35 4 8 -54 17 7
-36 37 -13 -40 1 -13
-29 -4 26 55 7 -4
33 -10 3 -58 0 6
->
35 4 8 -54 17 7
33 -10 3 -58 0 6
-29 -4 26 55 7 -4
-36 37 -13 -40 1 -13

21 29 41 47 11
-6 25 -26 -62 16
9 3 39 -7 16
18 9 17 25 -10
35 35 2 -34 -3
5 7 -29 14 -24
-11 -11 -5 -46 -6
-10 -9 -1 29 5
-3 52 17 30 5
-1 12 -15 0 -40
->
35 35 2 -34 -3
21 29 41 47 11
18 9 17 25 -10
9 3 39 -7 16
5 7 -29 14 -24
-1 12 -15 0 -40
-3 52 17 30 5
-6 25 -26 -62 16
-10 -9 -1 29 5
-11 -11 -5 -46 -6

-23 -4 19 24 4 -10 -33 9 35 0 19 41 0 38
-24 -6 -15 12 -19 4 -7 -9 56 2 33 45 25 9
6 -36 -2 10 -6 -23 -8 7 43 20 24 25 8 30
-22 15 3 7 22 -5 -32 22 60 9 37 33 30 25
->
6 -36 -2 10 -6 -23 -8 7 43 20 24 25 8 30
-22 15 3 7 22 -5 -32 22 60 9 37 33 30 25
-23 -4 19 24 4 -10 -33 9 35 0 19 41 0 38
-24 -6 -15 12 -19 4 -7 -9 56 2 33 45 25 9

24 23 -46
39 -16 -41
59 -58 -42
-37 49 33
-4 9 -38
->
59 -58 -42
39 -16 -41
24 23 -46
-4 9 -38
-37 49 33

-29 -4 -49 -33 -9 6
26 -6 -29 20 24 62
30 -62 10 54 37 34
->
30 -62 10 54 37 34
26 -6 -29 20 24 62
-29 -4 -49 -33 -9 6

-22 -25 -15 2 5
-19 -8 8 30 36
-36 6 20 1 14
17 -3 11 46 39
63 -74 35 8 16
-32 21 -28 -38 -42
-33 21 -21 -38 -31
-7 5 -22 -14 12
58 -66 30 5 0
->
63 -74 35 8 16
58 -66 30 5 0
17 -3 11 46 39
-7 5 -22 -14 12
-19 -8 8 30 36
-22 -25 -15 2 5
-32 21 -28 -38 -42
-33 21 -21 -38 -31
-36 6 20 1 14

-15 -45 62 -36 -5 -12 -50 16
35 13 15 19 2 -52 13 -3
-60 14 -6 17 31 30 10 11
->
35 13 15 19 2 -52 13 -3
-15 -45 62 -36 -5 -12 -50 16
-60 14 -6 17 31 30 10 11
---
-54 -55 5
-12 -1 -5
1 -9 4
->
1 -9 4
-12 -1 -5
-54 -55 5

66 -59 -16 -30 -15 -63 -62
-7 0 -1 14 -1 21 6
9 15 -13 -10 -1 -5 23
48 -43 22 -13 -1 -6 -34
44 -32 5 -1 -10 -30 -29
50 -34 50 -1 -20 -26 -42
->
66 -59 -16 -30 -15 -63 -62
50 -34 50 -1 -20 -26 -42
48 -43 22 -13 -1 -6 -34
44 -32 5 -1 -10 -30 -29
9 15 -13 -10 -1 -5 23
-7 0 -1 14 -1 21 6

20 16 -10 8 29 15 1 -2 -9 19
61 -21 0 13 34 32 -3 -5 -1 -5
-43 12 -7 -18 -17 -29 4 41 -5 5
-9 -11 -10 -10 -28 -8 -13 -44 4 -16
10 -24 11 -4 11 5 -24 15 6 -3
12 -11 17 1 -5 12 6 -16 3 -9
7 7 12 25 -12 23 15 -30 5 4
->
61 -21 0 13 34 32 -3 -5 -1 -5
20 16 -10 8 29 15 1 -2 -9 19
12 -11 17 1 -5 12 6 -16 3 -9
10 -24 11 -4 11 5 -24 15 6 -3
7 7 12 25 -12 23 15 -30 5 4
-9 -11 -10 -10 -28 -8 -13 -44 4 -16
-43 12 -7 -18 -17 -29 4 41 -5 5

7 5 -6
-4 -73 -1
2 28 34
-10 -18 -22
->
7 5 -6
2 28 34
-4 -73 -1
-10 -18 -22

20 -28 2 -1 -8 23 37 -11
-2 69 0 5 13 -2 9 -6
10 5 8 8 8 28 25 27
-16 54 15 -19 22 0 12 -25
9 52 4 -10 40 -17 -10 2
28 5 -17 -4 -8 0 -1 0
-7 -1 9 10 -16 -47 12 -10
-1 36 -16 -10 -22 19 -6 24
35 18 4 2 18 72 -8 -1
16 1 0 -1 25 53 -6 -15
->
35 18 4 2 18 72 -8 -1
28 5 -17 -4 -8 0 -1 0
20 -28 2 -1 -8 23 37 -11
16 1 0 -1 25 53 -6 -15
10 5 8 8 8 28 25 27
9 52 4 -10 40 -17 -10 2
-1 36 -16 -10 -22 19 -6 24
-2 69 0 5 13 -2 9 -6
-7 -1 9 10 -16 -47 12 -10
-16 54 15 -19 22 0 12 -25

-23 -16 -19 -10 -19 -8 0 -18 -18 -14 0 -14 -15
-72 -55 -64 -36 -43 29 64 -59 -68 -20 62 -61 -11
0 0 -4 -4 -3 -2 -4 -2 -5 -2 -5 -4 -2
2 8 -20 -13 -13 1 -4 -18 -23 9 -9 -13 -2
1 3 -8 -6 -5 -1 -4 -6 -9 2 -5 -6 -1
9 -24 -3 -49 13 11 -11 -13 -20 -5 -9 -45 18
->
9 -24 -3 -49 13 11 -11 -13 -20 -5 -9 -45 18
2 8 -20 -13 -13 1 -4 -18 -23 9 -9 -13 -2
1 3 -8 -6 -5 -1 -4 -6 -9 2 -5 -6 -1
0 0 -4 -4 -3 -2 -4 -2 -5 -2 -5 -4 -2
-23 -16 -19 -10 -19 -8 0 -18 -18 -14 0 -14 -15
-72 -55 -64 -36 -43 29 64 -59 -68 -20 62 -61 -11

-14 -28 5 -8 2 35 24 -1 -17 -2 3 -12
-20 -22 8 -12 -18 56 28 25 -15 -19 -19 -15
14 14 1 7 13 -27 -11 -12 -4 1 5 14
23 11 -1 20 13 -21 -10 -18 -6 12 19 14
0 -1 1 4 -11 24 11 5 -23 -7 -15 1
3 20 -20 3 -19 -20 -23 4 13 -6 -15 7
25 13 -15 20 6 -49 -25 -27 -7 6 15 21
->
25 13 -15 20 6 -49 -25 -27 -7 6 15 21
23 11 -1 20 13 -21 -10 -18 -6 12 19 14
14 14 1 7 13 -27 -11 -12 -4 1 5 14
3 20 -20 3 -19 -20 -23 4 13 -6 -15 7
0 -1 1 4 -11 24 11 5 -23 -7 -15 1
-14 -28 5 -8 2 35 24 -1 -17 -2 3 -12
-20 -22 8 -12 -18 56 28 25 -15 -19 -19 -15

-1 -50
28 55
1 -26
->
28 55
1 -26
-1 -50
